Here is a tiny trained network, its code and every weight. The questions are about switching its units off for an input and a target symbol, where a switched-off unit gives its printed mean instead of its output.

import numpy as np


def w(rows, s, z=0):
    codes = np.array(rows[::2]) - 128.0
    scale = np.full(codes.shape[1], s)
    scale[-1] = z or s
    return codes * scale


def f(y):
    return y / 2 * (1 + np.tanh(0.7978845608 * (y + 0.044715 * y**3)))


def softmax(a):
    e = np.exp(a - a.max(-1, keepdims=True))
    return e / e.sum(-1, keepdims=True)


def log_softmax(a):
    a = a - a.max(-1, keepdims=True)
    return a - np.log(np.exp(a).sum(-1, keepdims=True))


def net(x, mask):
    ids = ['ΣΨΩγδλμξπ'.index(c) for c in x.split()]
    T = len(ids)
    res = E[ids] + P[:T]
    u = 0
    for l in range(2):
        r = res
        for j in range(3):
            rows = slice(3 * j, 3 * j + 3)
            q, k, v = (r @ M[l][rows].T for M in (Q, K, V))
            z = softmax(np.where(np.tri(T) > 0, q @ k.T / 3**0.5, -1e9)) @ v
            o = O[l][rows]
            res = res + np.where(mask[u + j], z, o[:, -1]) @ o[:, :-1]
        u += 3
        y = f(res @ A[l][:, :-1].T + A[l][:, -1])
        res = res + np.where(mask[u : u + 4], y, B[l][:, -1]) @ B[l][:, :-1]
        u += 4
    return log_softmax(res[-1] @ U[:, :-1].T + U[:, -1])


Q, K, V, O, A, B = {}, {}, {}, {}, {}, {}
E = w([
[123,63,169],'Σ',
[129,188,131],'Ψ',
[126,200,125],'Ω',
[125,180,131],'γ',
[129,182,134],'δ',
[72,57,182],'λ',
[127,179,132],'μ',
[235,109,6],'ξ',
[144,126,114],'π',
],0.012)
P = w([
[186,177,248],'0',
[158,160,189],'1',
[144,151,163],'2',
[145,126,150],'3',
[138,118,136],'4',
[137,100,130],'5',
[129,100,117],'6',
[125,98,107],'7',
[121,109,98],'8',
[115,120,91],'9',
],0.012)
Q[0] = w([
[88,95,127],'0.h1',
[90,180,146],'0.h1',
[206,157,149],'0.h1',
[144,147,156],'0.h2',
[110,122,148],'0.h2',
[112,136,136],'0.h2',
[117,59,207],'0.h3',
[231,77,83],'0.h3',
[8,103,100],'0.h3',
],0.016)
K[0] = w([
[152,81,126],'0.h1',
[159,155,208],'0.h1',
[151,182,121],'0.h1',
[85,141,111],'0.h2',
[132,134,148],'0.h2',
[119,128,140],'0.h2',
[114,49,199],'0.h3',
[250,87,74],'0.h3',
[20,103,127],'0.h3',
],0.018)
V[0] = w([
[138,93,151],'0.h1',
[96,99,133],'0.h1',
[78,123,114],'0.h1',
[103,179,180],'0.h2',
[134,129,146],'0.h2',
[163,156,249],'0.h2',
[121,96,58],'0.h3',
[92,91,117],'0.h3',
[133,104,177],'0.h3',
],0.019)
O[0] = w([
[104,139,151,146],'0.h1',
[98,110,138,112],'0.h1',
[108,94,121,92],'0.h1',
[74,171,158,166],'0.h2',
[129,151,122,146],'0.h2',
[113,254,127,249],'0.h2',
[142,138,187,83],'0.h3',
[164,169,137,103],'0.h3',
[109,165,97,159],'0.h3',
],0.018,0.014)
A[0] = w([
[79,155,173,253],'0.n1',
[62,114,131,141],'0.n2',
[147,142,170,91],'0.n3',
[123,25,7,63],'0.n4',
],0.015,0.0055)
B[0] = w([
[187,52,29,252],'0.n1',
[54,210,118,148],'0.n2',
[131,219,158,135],'0.n3',
[225,164,255,131],'0.n4',
],0.0099,0.026)
Q[1] = w([
[46,95,237],'1.h1',
[113,120,144],'1.h1',
[180,152,154],'1.h1',
[160,145,90],'1.h2',
[48,113,252],'1.h2',
[208,203,96],'1.h2',
[196,67,124],'1.h3',
[94,107,83],'1.h3',
[244,113,98],'1.h3',
],0.017)
K[1] = w([
[188,251,50],'1.h1',
[128,138,129],'1.h1',
[64,125,201],'1.h1',
[177,97,189],'1.h2',
[43,160,50],'1.h2',
[154,65,224],'1.h2',
[210,187,222],'1.h3',
[191,114,102],'1.h3',
[199,228,190],'1.h3',
],0.016)
V[1] = w([
[90,99,105],'1.h1',
[167,53,5],'1.h1',
[140,113,100],'1.h1',
[92,212,168],'1.h2',
[107,153,197],'1.h2',
[108,177,146],'1.h2',
[155,91,102],'1.h3',
[162,67,77],'1.h3',
[119,163,167],'1.h3',
],0.013)
O[1] = w([
[114,83,63,88],'1.h1',
[138,5,149,250],'1.h1',
[132,93,136,162],'1.h1',
[113,109,241,214],'1.h2',
[74,74,174,48],'1.h2',
[123,121,192,188],'1.h2',
[94,167,135,87],'1.h3',
[76,200,131,86],'1.h3',
[143,76,141,119],'1.h3',
],0.011,0.018)
A[1] = w([
[123,103,255,163],'1.n1',
[178,126,227,172],'1.n2',
[38,123,112,39],'1.n3',
[179,112,244,2],'1.n4',
],0.0084,0.0018)
B[1] = w([
[203,124,184,238],'1.n1',
[68,147,92,240],'1.n2',
[88,134,250,125],'1.n3',
[70,125,78,243],'1.n4',
],0.02,0.011)
U = w([
[247,163,111,175],'Σ',
[55,112,1,186],'Ψ',
[123,158,121,15],'Ω',
[46,133,145,198],'γ',
[117,141,137,61],'δ',
[131,129,185,137],'λ',
[106,230,134,131],'μ',
[109,126,162,122],'ξ',
[134,159,118,2],'π',
],0.0059,0.0076)

Each question gives the input, a string of symbols that net reads in full, and the target symbol t.
The units are the heads (3 rows each of Q, K, V and O) and the neurons (one row each of A and B). Each row of codes is followed by its name. A weight is (code - 128) times the scale printed after its matrix; where a second scale follows, it is the last column's (O, A, B and U).
mask holds one flag per unit, layer by layer, with each layer's heads first. A switched-off unit (its flag False) gives its mean, the last column of its rows in O or B, instead of its output. The means were averaged over made-up inputs and are rounded, as every weight is.
A unit's drop is (log p(t) with every unit on - log p(t) with that unit switched off) / (log p(t) with every unit on - log p(t) with every unit switched off).
The circuit of an input: a set's keep is (log p(t) with only the set's units on - log p(t) with every unit switched off) / (log p(t) with every unit on - log p(t) with every unit switched off). Starting from the 12 units with the biggest drops (on a tie, the unit counted first), units are removed one at a time, each time the one whose removal leaves the highest keep (on an exact tie, the one counted first), for as long as the keep stays at least 0.8.
circuit, biggest first: the units of the circuit, biggest drop first
top k neurons: the k neurons with the biggest drops, biggest first
top k neurons in layer l: the k neurons of layer l with the biggest drops, biggest first
input Ψ Ω μ λ Σ, target Σ: top 3 neurons in layer 0 => [0.n1, 0.n3, 0.n2]
input Ψ μ λ λ π Ω ξ Σ γ π, target γ: circuit, biggest first => [0.n3, 1.h2]
input π λ ξ Σ, target μ: circuit, biggest first => [0.n1, 0.h3, 0.h2, 1.h1]
input μ ξ ξ, target Ψ: top 3 neurons => [0.n1, 1.n1, 0.n3]
input λ δ ξ π μ μ, target γ: top 4 neurons => [0.n1, 1.n4, 1.n2, 1.n1]
input Σ λ Σ, target Ψ: circuit, biggest first => [0.h3]
input μ λ μ δ μ ξ γ π Ω, target γ: top 4 neurons => [0.n1, 0.n3, 1.n4, 1.n2]
input ξ γ Σ π λ Σ, target γ: circuit, biggest first => [0.n1, 1.n2, 1.h2]
input λ ξ Ψ ξ λ δ, target Σ: circuit, biggest first => [0.h2, 1.h3]
input γ γ γ ξ γ δ ξ ξ γ Ω, target μ: circuit, biggest first => [0.n4, 0.n1, 0.h2, 1.h1]
input Ψ Σ λ ξ λ λ, target μ: top 2 neurons => [0.n2, 0.n1]
input δ γ Σ ξ μ, target μ: circuit, biggest first => [0.n1, 0.h2, 0.h3, 1.h1]
input ξ Ω γ π μ λ γ λ λ, target λ: circuit, biggest first => [0.n1, 1.n1, 1.h2]
input Ψ Ψ ξ μ μ μ Ω γ π μ, target γ: circuit, biggest first => [1.h2, 0.n3]
input μ λ Σ Σ ξ Ω γ λ λ, target λ: top 2 neurons => [0.n1, 0.n3]
input π ξ λ ξ π γ, target Σ: circuit, biggest first => [0.h2, 1.h2, 1.n4, 1.h3]
input ξ Ω δ, target μ: circuit, biggest first => [0.n1, 0.h2, 1.h1]
input ξ γ γ λ Ψ μ Σ λ Ψ, target λ: top 2 neurons => [0.n1, 1.n1]
input ξ Σ ξ π Ψ λ δ, target Σ: top 4 neurons => [0.n1, 1.n4, 1.n2, 0.n2]
input ξ δ ξ γ λ, target Σ: top 4 neurons => [0.n1, 1.n4, 1.n2, 0.n2]
input π Ψ ξ ξ π μ, target Σ: circuit, biggest first => [0.h2, 1.h2, 1.n4, 1.h3]
input λ Ω Ψ μ λ, target Ψ: circuit, biggest first => [0.n1, 1.n1]
input Ψ Σ λ, target Σ: top 4 neurons => [0.n1, 1.n4, 1.n2, 0.n3]
input ξ ξ ξ, target μ: top 2 neurons => [0.n4, 0.n1]
input λ Σ Σ ξ γ, target μ: top 2 neurons => [0.n1, 0.n3]
input μ ξ μ λ, target μ: top 2 neurons => [0.n1, 0.n3]
input Σ ξ γ π π ξ μ μ Ω, target Σ: top 4 neurons => [1.n4, 1.n2, 0.n2, 0.n3]
input λ λ Σ λ, target Ψ: top 2 neurons in layer 0 => [0.n1, 0.n3]
